Each row has a hidden value; after the row comes its tier, the name of the range that the value falls in. Each part has its own.
[ -58  -48  236  -54  182    3  -25  -83  -81  193  -15  -56 -170   36
 -143 -138    9  -66   26  -37 -161  122  228  -21  202   63   33 -215
  -15  -45 -106 -289 -337   36  -48  -54 -223  -45  133 -197   73 -169]	j117
[ -59  132  151  -10   38  -16   31   22  -60   61  -90  -20  -24  -30
  -20 -138   22  -71  -26  -83  -33   29   45   78   68   86   13  117
   50   -6  -22   22  -50  -13    0    0  -65   38    2   43   35  -48]	J478
[ 256   54  -37 -145  -97  -36   99   88  151 -198   -8   67  -14  154
  -84  116   43  133  120  -62  252  -44 -126  -99 -224  -90   73  164
  -31  -92 -122  194  -56 -104  -11  -18   69  -27    5  204  -49  -42]	j832
[ -55  199   70   84 -105 -104   23  122 -221   75 -116   -4   22 -119
  105 -136  -61  -49 -100 -155   24   96   -4  217  -35  119   77  248
  143   51   48  174  294  -28  -36   88   32   45 -115  110   68   69]	J478
[ 368  -71  -85 -332  -58  164  226    5  410 -293   29  -27    8  355
 -188  286  130  373  317  -41  523  -99 -219 -297 -420 -264   39    7
  -88 -179 -240  131 -334  -82  -26  -23   -2  -32   85   90 -112  -73]	J86
[  -1  154  134  -23  -37  -26   56   43  -68   25  -99   -2  -30  -20
  -17  -96   10   12   -5 -104   42   50   10  108  -47   60   40  162
   60  -28  -52   84   20  -24    2   27  -41   53  -22   43    0  -32]	J478
[  51  227   58  -49  -83  -14   92   69    5  -80 -122   38   43   -9
   -6  -57   46    5   13 -110  133    6  -94  109 -103   51   18  292
   64  -42  -34  204   57  -62   31   27   32   70  -50  185  -30  -12]	J478
[ -57  -69  183  -21   88   59   64  -48   -4   70  -70   24 -215  106
 -107  -38    5   95  -52   17    8  -46  141   30  -69   12  -84   49
  -96   -6 -227  -65 -102  120   25   20  -91   43   37 -120   -1  -76]	j396
[-186  -79   -9   43  160 -146  -51   26 -130   86  -41  -31 -175  -43
   29 -156   12 -211  -35   53 -278   49  183  -71  265  118  -33 -115
   49   75  -29 -186 -124   16    2 -160  -39  -78  111   45  123  -84]	j396
[  94  254  121 -117  -68   30  103   43   26   -4 -106  -32  138   30
  -61  -56   55   33   53 -170  155   86  -98   53  -55   30   88  183
   84  -81   10  115  -27 -119  -38   77  -63   53  -42   90    7   -9]	j117
[   4    2  -25  -71 -276  -88  224  168    7 -123 -123  -85 -105  121
   91   97   -2  426   55    7  204  -87 -100  -97 -501 -118   46  232
   68   22 -215  278  382  -58   20   73  104  118 -115  -55  -81  182]	j832
[  17  111   21   -7  -40  -38   56  142  100  -87  -44  -11  103   58
   59  -37   31  -34  -78  -58  113 -187 -133  -59  -55    9   12  317
    0   67   35  277  182  -89  -21   40   96   23 -110  278   61   90]	j832
[ 170  128  -34 -142 -118   37  169   27   89 -177 -121   82  -44  114
  -86  100   65  186  122  -68  281   41 -111   45 -293  -41  -14  218
   12 -114 -190  166  -52  -28   53   13   39   59   10  125 -103  -52]	j396
[ 163  177  120 -189  -47   70  141  -21  123 -110  -98   28  -15   99
 -153   17   98  138  168  -93  201   52  -73   17 -170  -32   31  128
    5 -160 -153   72 -250  -65   42  -13  -75   65   60   44 -110 -127]	J478
[ -80  -64  111   62  -23 -117   19   59 -163   80  -58    9 -236   12
   18  -68  -60   78  -82    6  -91    8  153   45  -83   36   12   60
   -5   52 -162    5  145   57   -4    7   -9   13  -14  -86   31    3]	j396
[-108 -351  -10   75  236 -116 -105  -24 -168  170   65   12 -355   70
  -48  -41  -88 -121  -80   84 -225   71  327  -97  217   47  -38 -322
  -74   91 -158 -344 -169  148  -77 -119  -83 -181  148 -119  178 -118]	j832
[ 267  121  -86 -154  -54   -8   81  109  228 -235    8   54  131  140
  -58   95   77    3  118 -100  292  -96 -217 -129 -123  -74   71  225
  -14  -72    1  255  -86 -153  -28  -27   97  -53   -9  371   -4  -29]	J86
[  -1 -356  140    7  167  -12  -49   22   17  137  149 -135 -237  170
  -40    1  -67  100   -9   19   -7 -114  183 -237    8 -111   79 -271
 -104   72 -138 -152 -125   85 -140  -23 -109 -141   66 -194  147  -35]	J86
[  -3 -175   69   79   31 -150  -64  119 -107   90   77  -42 -168   50
   46  -44  -99    2  -92  -18  -63  -64  127  -95   10  -15  100  -43
  -25   99  -53   14  140   12 -107    1   11 -103  -25   -5  135   31]	J86
[ 285  -79   13 -145  -58   18   80   94  193 -140   91  -43  -13  209
  -68  139   13  218  152  -88  332 -101 -122 -202 -266 -183  146   27
  -46  -67 -109  173  -78  -81  -93   14   21  -76    1   88    1  -14]	J86
[ 163  188   76 -162  -64  -56   96   59  155 -186  -68   54    3   75
 -103  -14  113   37  138  -40   81  -53 -109  -82  -99  -23   57  210
   -3 -117  -94  171 -168 -152   61  -85   20   40   43  204  -95 -103]	j396
[ 131 -137  170 -107   47   16   48   36  172  -27   73  -49 -125  208
 -116   41   19  169   58    0  109 -169   26 -219 -130 -129   64  -21
 -127  -30 -168   35 -151  -26  -55  -10  -62  -37   32  -45    7  -52]	J86
[-160  133  -22   54  -18  -32   75  152   46  -43 -115  -50  131   -1
  145  -98   40 -103 -160  -32   35 -204 -127  -20   12   79  -70  375
   47  143   80  273  302  -50    7   47  117   64 -146  295  103  159]	j832
[   5  186  118   -1  -58  -41   37   70 -136   99  -96  -35   70  -39
   13 -105  -26  -26  -53 -170   54  126   -2  128    7   83   97  147
  107    0   39   72  132  -61  -73  101  -51   24  -76   39   77   36]	j117
[ -18  160  123  -20  -23  -23   58   45  -44    7 -104    2  -18  -19
  -11 -102   22  -13  -16  -88   31   15   -6   95  -28   66   19  191
   51  -17  -43  104   20  -29   16   16  -24   59  -26   81    3  -29]	J478
[  61   -5  190 -113  -10  -96   34  154  213  -74   81 -176   36  116
    7  -74   72   83   97  -13  -10 -267  -92 -353  -42 -120  169   59
  -18   10   12  180  -57 -203  -57  -70  -15  -14  -12   77   25   30]	J86
[ -94  110   91  133  -80 -111    6  194  -72   26  -61  -16   61  -37
  157 -122  -57  -62 -232  -73    4 -196  -61   59  -39   72   29  398
   25  156   72  332  458  -44  -37  112  125   50 -206  227  113  176]	j832
[-139  118  150  -19   17 -120   35   95   25  -10  -84  -71  -30  -25
   39 -180   77  -75  -22   24 -189 -133   10 -104   87   63   13  167
   40   41  -10   97   12 -106   47  -86   -5   60   -2  102   17   -1]	j396
[-113 -272 -272  111  219 -223 -139  -20 -374  139    9   84 -356  -80
   22  -45 -105 -304  -10   33 -267  366  343   57  333  162  -24 -409
  102   74  -80 -444 -190  151  -68 -215  -24 -261  222   20  212 -175]	j396
[ 201  -37  112 -118    3  -21   26  102  204  -98  101  -74   19  162
  -55   27   36   94  104  -67  171 -177  -95 -243 -103 -135  149   48
  -56  -33  -34  162 -110 -126  -84  -23   -4  -67    0  124   28  -25]	J86
[  -9  -74  101   41  -15 -135   -8   95  -88   42   -5    7 -179   44
    9  -48  -54   49  -74    0  -68  -57  107  -40  -53    5   54   65
  -31   53 -117   52  128    1  -33   -3   14  -24  -22   -1   54    7]	j832
[  -7  -29  157  -11   19  -49   32   29  -18   25  -41   28 -178   74
  -61  -49   -6   64  -47    7  -33  -66   99  -12  -63    7   -4   96
  -68    3 -166   30   -3   29   10   -5  -30   20    8  -23    4  -46]	j396
[ -89  -95   65  -16  210  -67  -67  -64 -181  192  -11  -43 -188  -22
  -86 -131  -18 -179   39  -35 -210  238  258   -4  298  108   30 -320
   57  -10  -54 -370 -330   48  -68 -119 -183 -123  175 -126  137 -177]	j117

[-126  -61  -31  127   23  -42 -149   -4  -19  -44 -204   92 -135  105
  193   84  -86  -64  -17  -86  -38  -24 -170  -82   42    2 -133 -163
  -38  -33   16   78 -136  -23  -58  122 -118  -18  187   83   55  -86]	R
[ -71  -10   19  -62  -20   89  -47  -38    9   25 -114   25  -45   66
  107   72  -47   16   -2 -112  -58  -27  -56   49   80   59 -102  -48
  -24  -32   16   64 -120  -67 -125   75 -108  -37   45   22  -17  -15]	P
[ -18  -16  -69  180    6  -79    7   72  -65   10  -74  -16   31  -34
  -20   14  -30   14  153  108    2  -53  -72 -189   -2    1  -15  -58
   36   71  -21  -70   22   81  166   70    6   12   86  -41   64   22]	Y
[-171  -60   64  110  -91 -120  -88  -25    7 -141 -137   86   -5   39
  237   85  -44  -19  122    0   10  -24 -161 -222  -80   74 -129 -302
  -11  -78   54   -7 -145   68  -32  101 -254  -24  155   19    6  -80]	J
[-127    6  -48    7 -108   20   -9   -5   10   22 -167   60  -79   35
  156   41 -116  -54   36  -57  -14  -19 -168  -69  101   38  -68  -82
   -2  -16   55   36 -134  -36  -40  139 -148   36  121   30   49  -51]	R
[ -61   42  -59   34  -72   84   43   56   -4   76 -151  -18  -33   -5
   56   23 -138  -11   29  -34    3  -85 -165  -66  170   42  -33  -23
    1   37   21    6 -106  -29   61  119  -74   60  102  -37  100   -8]	P
[ -2  23 -59  37   7  79  29  49 -32  92 -89 -34 -20  -2 -23  24 -56  29
  44 -12 -43 -65 -57 -13 119  19 -29  37  12  60 -24   1 -25 -26  51  70
  11   4  36 -45  57  31]	P
[ -10   12  -65   58   49 -136   32  -44   -6  -61  -16   94 -108   24
   96   -9   72  -13   70   41 -100  124   33   43  -97  -73  -12   90
   64   -8  112   33  -30  -34  -97  -34   61  -33  -85   91 -110  -23]	J
[-126   16  -53  -24 -158    9   38  -23   23   41  -92   84 -208  -13
  176   18    8  -12   86  -29 -123   43 -133  -13   48   -3  -49  -94
   55  -21   30   21  -49  -72 -101  131 -202  -20   26  -27   24  -58]	Y
[  46   28  115 -137   88   56   28  -87   68 -101   46   28  -14   58
   85   32  122  126    7  -93 -111   43  113  207  -54   44  -69  119
   19  -89   94   63 -129 -108 -234 -146    6 -103 -211   19 -181   10]	C
[-12  34 -11 -14  -7 110  30  24  -3  62 -86 -36 -17   8  17  35 -56  50
  19 -54 -42 -71 -64  23 124  44 -48  12   2  22   2  16 -81 -51  -7  51
 -41  -1  13 -45  34  17]	P
[ 139   69  -19  -29  108  101  122   37  -24   74   46 -112  104  -35
 -166  -14   33  130   59   29  -42  -50  113  106   71   17   30  228
   40   75    9  -31    6  -34   52  -89  172  -13 -160  -65  -51  109]	F
[-12 -37   6   9  40  20 -43  -8 -51  19 -73 -33 172  40 -42  69 -55  29
  95   3  36 -58  34 -74  17  85 -66   5 -23  27 -10 -17 -50  50  35  45
  19 -19  64  23 -32  61]	R
[ 102  -33  131   85  206    3  -57   23  -22 -128   15  -83  226   45
  -76   67   51  155   78   15   28 -115  103  -43  -72   91  -83   12
  -28  -11  -10  -36  -78   65   54 -141  103  -79  -58  -37  -79   72]	C
[ -47    4  -53   93  -50   45   13   77  -47   73 -129  -46   65  -22
  -18   38 -119    8  103   32   35 -115 -126 -165  119   61  -36  -64
   -1   67  -36  -48  -39   47  152  123  -51   40  135  -64  110   30]	R
[  66  -10  -92  107  130 -102   11    1  -63    9   14   23  -40    9
  -56   -6   94   30   97   83  -99   75  105   29  -79  -79    5  145
   61   62   16   -6   71    0   10  -44  170  -57  -84   49  -79   43]	Y
[  63   90  -13  -40   12  118  130   35   28   54    3  -52  -79  -39
  -15  -19   31  111   23  -25 -104  -35  -12  124  108    1    7  128
   57   25   31    5  -51  -99  -28  -42   22  -11 -140  -91   -4   29]	F
[  31  -75  -13  135  175  -51 -117   17  -91  -23  -83  -34  186   76
  -83   77  -45   17   73   29   49  -64   64 -104  -29   42  -77   18
  -43   50  -29   -8  -26   85   91    5  134  -34   95   71  -30   63]	R
[ 230   24   23  118  296    4   47   68  -64  -34   85 -139  235   -6
 -251   -4   79  170   76   94    8  -83  204   42  -40    7   21  252
   21   91  -10  -60   32   51  150 -204  336  -47 -169  -40  -87  143]	C
[  -1   17   41  -22   49   81   -9   -9   12  -16  -73  -24   13   47
   49   51  -33   65   -8  -80  -31  -58  -31   53   71   52  -77    3
  -16  -21   36   41 -133  -53  -64   -5  -33  -22  -11   -2  -23    3]	F
[  88   72  -79  -26   28  -61  177  -26  -11   48  132   28 -118  -76
  -52  -60  203   89  142  110 -199  151  168  152 -101  -95   68  235
  135   49   57  -23  126  -60  -83  -96  138  -85 -282  -36 -147   61]	J
[ 178  -43  110  159  340  -93  -65   38  -77 -188   -8 -147  564   76
 -218   60  -83  108   90   94  244 -153  181 -158 -100  125  -46  152
  -74   40   74  -75 -142  183  219 -206  324   28    3   89 -128  141]	C
[ 108 -116   52  252  277 -177 -132   29 -136 -111   59  -65  265   27
 -175   80  137  122  200  164    5  -48  212 -179 -236   22  -71  -41
   -3   65  -91  -92  118  190  159 -109  200 -140   -8   -1 -101  113]	J
[  69   94  -15   16   33   80  131   54   32   16   -8  -42  -75  -40
   -2  -31   19   99   22   -4  -79  -45  -42   83   96  -11   15  129
   58   24   53   -5  -68  -81   15  -61   47    8 -126  -85   12   16]	C
[  89  -14  -90  122  137  -77   20   32  -87   37   15  -28   63  -11
 -134   -2   63   47  130  113  -48   20  116  -28  -53  -43   15  152
   49   97  -19  -44   94   46  100  -34  200  -40  -56   14  -50   83]	Y
[ -28   31  -50  130  -38 -110   87   41  -17  -34  -32   26  -25  -54
   54  -14    9   15  148  110  -34   15  -65 -129  -42  -18    9  -23
   70   30   63  -54   -8   46   78   20  -15   14  -13  -35    3   -3]	J
[  52   83  -99  143   31 -113  163   59  -17    0   30   23  -95  -81
   -6  -61   70   30  116  139 -100   68    4  -15  -49  -93   65  138
  111   63   84  -40   52    4   71  -59  131    0 -139  -42  -29   19]	J
[  -5   68   -5   -7  -40  115   85   47   23   45  -81  -50  -29  -23
   33   10  -68   65   24  -42  -29  -89 -112    8  147   46  -26    8
   18   17   29   -1 -109  -58   23   37  -66   32   -6  -80   58    5]	F
[ 55  56 -17  19  67  80  60  39  -2  31 -46 -53  -6   1 -26   5 -27  72
   4 -27 -42 -59 -23  62 101  10 -18 100  18  35  32  12 -77 -55  16 -25
  59   7 -54 -35   6  29]	F
[ 102   33   -1  104  130   59   43   86  -44   18  -34 -119  149  -16
 -132   17  -45  106   57   39   33 -131   10  -49   79   42  -12   80
    0   75  -14  -47  -40   33  157  -47  127   14  -15  -68   32   79]	F

Next part:
[ 132  210   13   21  -27  126  123 -144  277  -94  -61  -69  147  -21
   43   -5   14   84   66  125  153   75  -35 -147   82 -218 -194 -264
  262  116  -18   28  125   64  -42 -122  -92 -119 -129   76  127   16]	j67
[ 336  335 -277 -252  116  -99   43   -5   46  143   40   48  -34   92
 -122   17 -364  -69   32  -51   30   67  279 -289  128 -108  -23 -110
 -104   89  263  165  312   32 -124  109   82  -70    1   87    3  136]	j500
[-191 -563  257  427  -87  435 -520  163 -111 -263 -338  -34  -23 -240
 -169 -167   10 -160 -247   84   61 -130   58  489 -356  204   70  292
   33  190 -374 -395  191 -395  -96 -124  -86  252 -294  242  -99  -37]	j67
[  61   -4    1 -120   82 -129  -13 -128   48  -12    0   22   42   -6
   67  -39  -90  -22   27   52   13  -69  161  -88  -36 -137   28  -28
  -27  -53   57   66   10 -149 -153  -19  -28   69   18  154  -14   58]	j500
[  55  -17   20 -116   62 -122  -23 -108   30  -23    0   53   29   13
   69  -64 -135  -21    2   50  -30  -73  152  -49  -30 -113   29   15
  -67  -42   48   49  -15 -133 -153    7   -2   77   21  150  -14   34]	j500
[ 104 -105 -247  -59  276   31 -271  131  -57  -48 -197  -98  -56  -54
 -221  210   50 -213  -50  -11   92    3  310 -178 -185  -28  139   -4
   -8   68   56  -83  290 -359 -202  -66 -213  109 -150  264 -226  294]	j653
[-434 -443  361  -85   39 -271  -87  -70   -2 -288  -72   87  -26  156
  358 -156  316   47  -33   61 -373 -224  -89  149 -200  -48  139  254
 -163 -127 -274 -264 -601 -208 -105 -127 -171  204  -12  170  -56  -45]	j653
[  43  -36    0 -121   84 -126  -33  -76   12    0   -9    7    8   -8
   56  -54  -66  -33   18   32   -7  -86  176  -60  -68  -98   49   15
  -61  -33   28   47    9 -145 -128  -27  -37   68  -11  137  -13   67]	j653
[-188 -103  166 -106  -46 -211  -30 -106   49   75   34   27  -39  -17
  144 -289  -98   -7   57  -41 -107 -154   97  119  -39   -7   70   67
 -138  -46  -28  -24  -69  -26  -62    1   67  107   21   91  136  -84]	j856
[-171  321  -76 -252   89 -363  216 -373  436  180   61  -90  125  -23
  121  -57   18   18  293  -25   84   56   55 -304  211 -276  -35 -477
  188 -128  264  128   90   99 -168  -37  -68  -18  113  173  210   17]	j856
[ 148  -78  264  -92  -85 -130  119 -226  -54  -49  159   63   80  -15
  326 -236 -116  133   20  145   32 -234   82   52  -76 -185  -37  143
  -55  -98  -93  181 -216 -121  -23  -75  100   40   57   11   74  -79]	j500
[ -17  -16  -18 -114   80  -79  -21   41   53   -5  -61  -41  -38   19
   13  -51   27  -31   24   -4  -54  -42  127  -53  -63  -48   23  -14
  -52   51  -32  -29   17  -36  -63  -50  -95    5 -103   94   43   74]	j372
[  41    1  -22 -154   99 -150   25  -79   49   28   -7  -14   15  -13
   59  -40  -34  -16   45   34  -11  -69  178  -88  -54 -121   33  -42
  -42  -40   39   79  -10  -91 -125  -32  -68   31  -16  118   28   73]	j653
[ -55  -10  -13  -19   47   38  -29   68  136  -49 -150  -38    0   -6
  -64  -39   26  -22  -14   24  -67   37   64   20  -43  -27  -40  -87
   16  108  -73  -91   43   36  -81  -39 -135  -25 -165  107   87   36]	j227
[ -41    6   -4  -40   38   21  -23   64  124  -52 -121  -33  -13   19
  -33  -53   24  -14   -4   15  -71   22   60   -6  -34  -33  -39  -63
    2  110  -68  -89   35   32  -58  -46 -113  -26 -155   92   80   36]	j227
[ -29   33  -18  -88   56  -52   16   16  124    4  -75  -50   -7    3
   -3  -57   17  -14   38    6  -42   -1   94  -41  -27  -63  -19  -89
   -3   64  -24  -21   35   26  -65  -42 -100  -25 -115   91   93   44]	j372
[  52  139  -62  -54   -6   59  -18   88  130    9  -93   -6  -38   52
  -94  -94 -136  -26   -4  -32  -51   63   78  -36   50   -2  -72  -75
  -22  183    3  -69  181  115  -28   13   -9  -70 -155   60  112   19]	j227
[  47   15  -48 -151  107 -123   10  -22   44   29  -23  -38  -10   -1
   32  -25   -2  -28   43   14   -9  -53  174 -106  -58  -97   31  -41
  -40    1   25   53   28  -76  -96  -45  -85   13  -56  103   26   97]	j856
[-149  365 -250 -116   93    0  -13   52  429  -33 -219   -4  -19  205
 -212   71  -42  -79   70 -118 -163  294  -49 -279  259  -46 -101 -380
  107  241  166 -257  264  256 -128   44 -130 -106 -156  188  104   81]	j67
[ 165  -68  -97  180    7  326 -309  164  -40    8 -193  -90  -44 -188
 -300  -53 -214 -173 -106  -10  214    5  234  112 -139   99   -1   42
   38  237  -50 -103  526 -193  -71  -26    3   56 -239  155  -32   93]	j227
[ 281  499 -358 -167  107  115  235  103  353   62 -177   18   63   94
 -284  133 -212   33   -5   43  -83  336  102 -236  230 -129 -243 -432
   98  237  170   95  242  415 -129  103 -152 -293 -193   34  224   90]	j67
[ -19  376 -293  -93  131   14  107  -61  462  105 -199  -87  100  -43
 -259  113  -63  -55  110   -3   45  287   81 -222  199 -144 -141 -543
  226  120  210    4  326  233 -202   35 -195 -135 -126  185  200   85]	j67
[-172 -191  265   29 -112  -50 -104  -52    4  -35    3   -4  -35  -36
  165 -307  -28    6   15   -8  -41 -185   22  184 -102   21   36  155
  -77   35 -161 -117  -43  -93   14  -78   69  109  -65   72   96  -98]	j372
[  73   11   -4 -124   72 -124  -11 -119   42    0    6   41   36    1
   55  -55 -140  -24   15   47   -4  -61  167  -71  -22 -123   23  -20
  -49  -45   70   71   19 -124 -155    6   -4   63   23  150   -5   43]	j500
[ -44   33   10   64  -28  158  -40   51  205  -90 -194   14   33   -3
 -112  -77  -70   -1  -63   48  -81   98   -1   88   17   -7 -112 -119
   64  174  -84 -142   91  108  -89   -7  -94  -45 -185  112  133  -29]	j67
[ 191 -334   42   38  182   88 -159   15 -180 -194 -114  -93   56 -145
   46  137  189  -55  -95  192  163 -180  238   -6 -352 -138   83  160
   48  -46 -180   43  -45 -479 -142 -196 -237  120 -140  180 -214  210]	j653
[-128    7  125  -56  -71  -75  -61  -34   87  -12    7   -6  -57   70
  108 -231  -56   -9   58  -65  -59  -86   11    2   19   -5    5   45
  -56   97  -46 -128   53    4   19  -47   70   40  -67   71   91  -43]	j372
[  75  -10   15 -119   69 -125   -1 -120   35  -10    4   39   40   -7
   73  -55 -117  -13   11   60   -7  -73  164  -57  -38 -130   22   -8
  -46  -53   49   79  -14 -131 -153   -4  -18   65   19  143   -3   40]	j500
[ -74 -208  175    4   54 -101  -88 -234   46 -146  -23   -6  107  -72
  189  -44   75   -8   21  129   72 -154   73    1 -135 -178   56   23
   75 -127  -62  -15 -118 -334 -177 -123  -84  173   30  228  -80   27]	j500
[ 245  346 -323  -82  110   93   27   31  218  195 -109 -111   27 -121
 -301   59 -237 -100   68  -24  205  173  257 -194  100  -82  -97 -345
  120  161  211  133  526  102 -124   41  -52 -125 -141  111  131  132]	j227
[ 175  341   44 -293  -94 -248  258 -158  104  155  225   62  -18  155
  227 -276 -274  121  148  -47  -49  -77   77 -187  193 -153  -96  -54
 -116   37  131  201    7  230   63   35  209 -124   64  -82  222  -68]	j856
[  92   -2   -7 -119   68 -108  -27  -89   12   -3    3   40   17    4
   46  -57 -145  -30    1   42   -5  -68  177  -64  -36 -107   31   14
  -67  -29   58   64   28 -133 -143    4    4   64    8  141  -18   54]	j500
[-117 -121  192 -149   -2 -143   50   66    0 -170   -7   48  -69  210
  249 -148  152   86  -11   18 -280 -125  -44    1  -79  -48    5  175
 -156   58 -198 -132 -351   31   39  -92  -81  -11 -106   10   45   -8]	j372
[ -36   47    5   44  -24  150  -27   80  194 -105 -193   34   16   43
 -100  -77  -70    8  -73   40 -129  106  -14   75   28   -1 -115  -96
   34  191  -89 -157   60  139  -76    1  -93  -59 -194   95  128  -28]	j67
